Below are the code and all the weights of a small trained network. Each question names an input and a class and asks about switching units off, where a switched-off unit gives its printed mean instead of its output.

import numpy as np


def w(rows, s, z=0):
    codes = np.array(rows[::2]) - 128.0
    scale = np.full(codes.shape[1], s)
    scale[-1] = z or s
    return codes * scale


def norm(h):
    return h / np.sqrt((h * h).mean(-1, keepdims=True) + 1e-5)


def f(y):
    return np.maximum(y, 0)


def log_softmax(a):
    a = a - a.max(-1, keepdims=True)
    return a - np.log(np.exp(a).sum(-1, keepdims=True))


def net(x, mask):
    res = np.array(x, float).reshape(1, 6) / 4 @ E
    u = 0
    for l in range(4):
        y = f(norm(res) @ A[l][:, :-1].T + A[l][:, -1])
        res = res + np.where(mask[u : u + 7], y, B[l][:, -1]) @ B[l][:, :-1]
        u += 7
    return log_softmax(norm(res)[-1] @ U[:, :-1].T + U[:, -1])


A, B = {}, {}
E = w([
[131,117,128,127,125,129,143,123,132,124],'x0',
[123,135,134,122,129,123,115,124,111,146],'x1',
[166,188,196,44,120,193,142,128,241,167],'x2',
[2,129,133,169,227,200,177,124,155,172],'x3',
[120,162,107,124,137,126,104,135,141,100],'x4',
[73,44,66,106,108,209,15,112,157,117],'x5',
],0.0098)
A[0] = w([
[152,215,175,124,150,76,202,128,139,139,134],'0.n1',
[154,167,170,80,116,177,124,152,182,161,143],'0.n2',
[131,155,133,155,140,120,109,154,133,141,158],'0.n3',
[145,105,101,173,127,93,117,130,104,112,142],'0.n4',
[140,204,133,170,153,50,210,146,94,128,212],'0.n5',
[62,157,146,149,186,188,164,130,146,151,4],'0.n6',
[6,135,125,173,191,145,169,125,117,144,70],'0.n7',
],0.016,0.0044)
B[0] = w([
[136,164,17,176,118,125,134,230,74,168,232],'0.n1',
[181,143,171,139,131,218,122,100,142,110,215],'0.n2',
[138,58,159,130,75,133,182,118,90,164,145],'0.n3',
[78,153,150,76,93,126,131,202,132,131,181],'0.n4',
[130,99,230,82,158,113,129,15,201,93,244],'0.n5',
[3,180,175,43,104,63,139,188,145,159,220],'0.n6',
[224,69,84,197,185,173,142,109,121,87,249],'0.n7',
],0.016)
A[1] = w([
[93,134,194,84,76,67,109,68,176,142,1],'1.n1',
[250,149,77,170,97,143,71,44,138,139,23],'1.n2',
[71,179,132,80,147,142,134,84,212,220,25],'1.n3',
[82,137,109,114,92,111,105,164,74,129,6],'1.n4',
[170,235,91,177,127,123,207,215,32,182,81],'1.n5',
[40,135,98,148,50,128,109,168,64,149,75],'1.n6',
[62,94,60,99,118,5,117,112,180,153,157],'1.n7',
],0.016,0.0026)
B[1] = w([
[126,148,128,78,128,155,214,195,91,83,206],'1.n1',
[253,104,79,72,83,92,113,90,96,131,223],'1.n2',
[74,103,167,108,136,156,124,182,205,149,222],'1.n3',
[116,95,118,161,109,112,118,117,211,125,178],'1.n4',
[102,197,91,133,111,51,184,190,188,177,254],'1.n5',
[143,77,126,124,104,93,89,108,201,153,196],'1.n6',
[139,82,202,201,90,98,80,132,49,96,181],'1.n7',
],0.016,0.0092)
A[2] = w([
[60,144,144,150,143,159,156,113,161,138,200],'2.n1',
[88,61,103,162,107,60,127,127,126,120,142],'2.n2',
[86,165,172,138,130,167,79,137,148,112,132],'2.n3',
[79,167,177,149,107,121,167,189,64,128,107],'2.n4',
[148,126,149,188,220,85,125,40,97,129,4],'2.n5',
[90,93,113,183,86,184,79,193,110,105,162],'2.n6',
[104,116,3,183,163,133,86,149,30,149,18],'2.n7',
],0.022,0.0023)
B[2] = w([
[113,107,110,110,144,110,127,115,169,144,254],'2.n1',
[157,93,140,161,109,71,112,138,90,111,235],'2.n2',
[122,81,127,119,141,84,113,90,95,139,191],'2.n3',
[82,159,148,168,151,151,129,141,114,90,232],'2.n4',
[192,101,155,170,131,95,155,44,163,126,215],'2.n5',
[147,122,101,105,129,162,108,165,136,194,234],'2.n6',
[105,160,44,161,167,194,143,180,4,120,186],'2.n7',
],0.028,0.01)
A[3] = w([
[62,209,231,102,109,180,141,150,48,34,11],'3.n1',
[182,228,91,162,33,86,151,106,63,175,70],'3.n2',
[171,87,207,143,129,114,91,155,179,121,190],'3.n3',
[198,119,184,92,61,140,38,124,94,207,75],'3.n4',
[129,149,123,59,68,215,13,9,68,2,3],'3.n5',
[46,52,137,43,161,204,60,73,109,123,68],'3.n6',
[193,125,112,165,108,135,113,151,40,115,143],'3.n7',
],0.016,0.0021)
B[3] = w([
[122,192,181,101,136,112,101,123,49,78,217],'3.n1',
[172,106,95,80,134,131,103,126,109,71,216],'3.n2',
[117,137,137,127,121,138,97,90,96,119,240],'3.n3',
[89,125,161,168,89,120,154,147,184,125,244],'3.n4',
[106,166,168,220,82,250,181,131,115,184,177],'3.n5',
[172,139,112,64,123,146,96,62,100,111,197],'3.n6',
[57,149,100,111,158,110,111,141,110,158,230],'3.n7',
],0.026,0.011)
U = w([
[103,203,222,133,107,84,123,134,33,42,218],'0',
[228,203,63,62,80,98,145,162,139,104,88],'1',
[83,61,152,192,38,61,42,158,108,149,94],'2',
[127,172,175,157,22,234,134,101,150,166,208],'3',
[165,89,180,207,189,57,171,6,136,102,29],'4',
[37,207,134,120,164,93,181,181,225,177,181],'5',
[110,92,29,175,185,144,100,148,22,160,213],'6',
[94,99,125,24,167,192,71,39,162,191,2],'7',
],0.014,0.00096)

Each question gives the input, the list of numbers given to net, and the class t.
The units are the neurons (one row each of A and B). Each row of codes is followed by its name. A weight is (code - 128) times the scale printed after its matrix; where a second scale follows, it is the last column's (A, B and U).
mask holds one flag per neuron, layer by layer. A switched-off neuron (its flag False) gives its mean, the last column of its row in B, instead of its output. The means were averaged over made-up inputs and are rounded, as every weight is.
A unit's drop is (log p(t) with every unit on - log p(t) with that unit switched off) / (log p(t) with every unit on - log p(t) with every unit switched off).
The circuit of an input: a set's keep is (log p(t) with only the set's units on - log p(t) with every unit switched off) / (log p(t) with every unit on - log p(t) with every unit switched off). Starting from the 12 units with the biggest drops (on a tie, the unit counted first), units are removed one at a time, each time the one whose removal leaves the highest keep (on an exact tie, the one counted first), for as long as the keep stays at least 0.8.
units of the circuit, in order: the units of the circuit, biggest drop first
most important unit: the unit with the biggest drop
k most important neurons: the k neurons with the biggest drops, biggest first
k most important neurons of layer l: the k neurons of layer l with the biggest drops, biggest first
input [-4,-4,5,-5,-4,-4], class 1: units of the circuit, in order	[0.n1]
input [4,3,8,1,-4,-7], class 5: 3 most important neurons of layer 0	[0.n7; 0.n1; 0.n5]
input [-6,-4,-3,0,4,6], class 2: 3 most important neurons	[0.n7; 0.n5; 0.n2]
input [-5,-6,-4,0,1,1], class 2: 2 most important neurons	[0.n5; 0.n4]
input [-3,5,1,-7,-2,0], class 1: 2 most important neurons	[0.n6; 0.n5]
input [2,7,1,-6,-8,-7], class 1: 3 most important neurons	[0.n6; 0.n1; 1.n2]
input [2,-4,6,1,-7,1], class 7: 2 most important neurons	[0.n7; 0.n2]
input [-2,-6,-3,0,-1,4], class 2: 4 most important neurons	[0.n5; 0.n7; 0.n4; 0.n2]
input [6,5,5,-5,-2,-7], class 1: 2 most important neurons of layer 0	[0.n1; 0.n6]
input [-3,-2,3,-1,8,1], class 3: 2 most important neurons of layer 0	[0.n1; 0.n6]
input [-3,-6,1,-6,7,1], class 3: 4 most important neurons	[0.n1; 0.n6; 3.n5; 1.n5]
input [-6,-1,-6,0,7,3], class 2: 2 most important neurons of layer 0	[0.n4; 0.n5]
input [-3,-3,0,-8,2,2], class 2: 4 most important neurons of layer 0	[0.n5; 0.n2; 0.n7; 0.n1]
input [-1,-7,-8,8,-3,-6], class 4: units of the circuit, in order	[0.n5]
input [8,0,-2,4,8,-2], class 4: 2 most important neurons of layer 0	[0.n7; 0.n5]
input [6,-2,5,0,-1,-5], class 1: 3 most important neurons of layer 0	[0.n6; 0.n1; 0.n2]
input [1,1,6,-4,-6,1], class 3: 3 most important neurons	[0.n2; 0.n1; 3.n5]
input [-3,-1,3,-6,6,-5], class 1: 2 most important neurons	[0.n1; 0.n6]
input [8,4,2,6,1,1], class 7: 3 most important neurons of layer 0	[0.n1; 0.n6; 0.n7]
input [7,-6,3,1,-7,-6], class 5: most important unit	0.n7
input [6,2,5,8,-7,1], class 7: 2 most important neurons of layer 0	[0.n1; 0.n6]
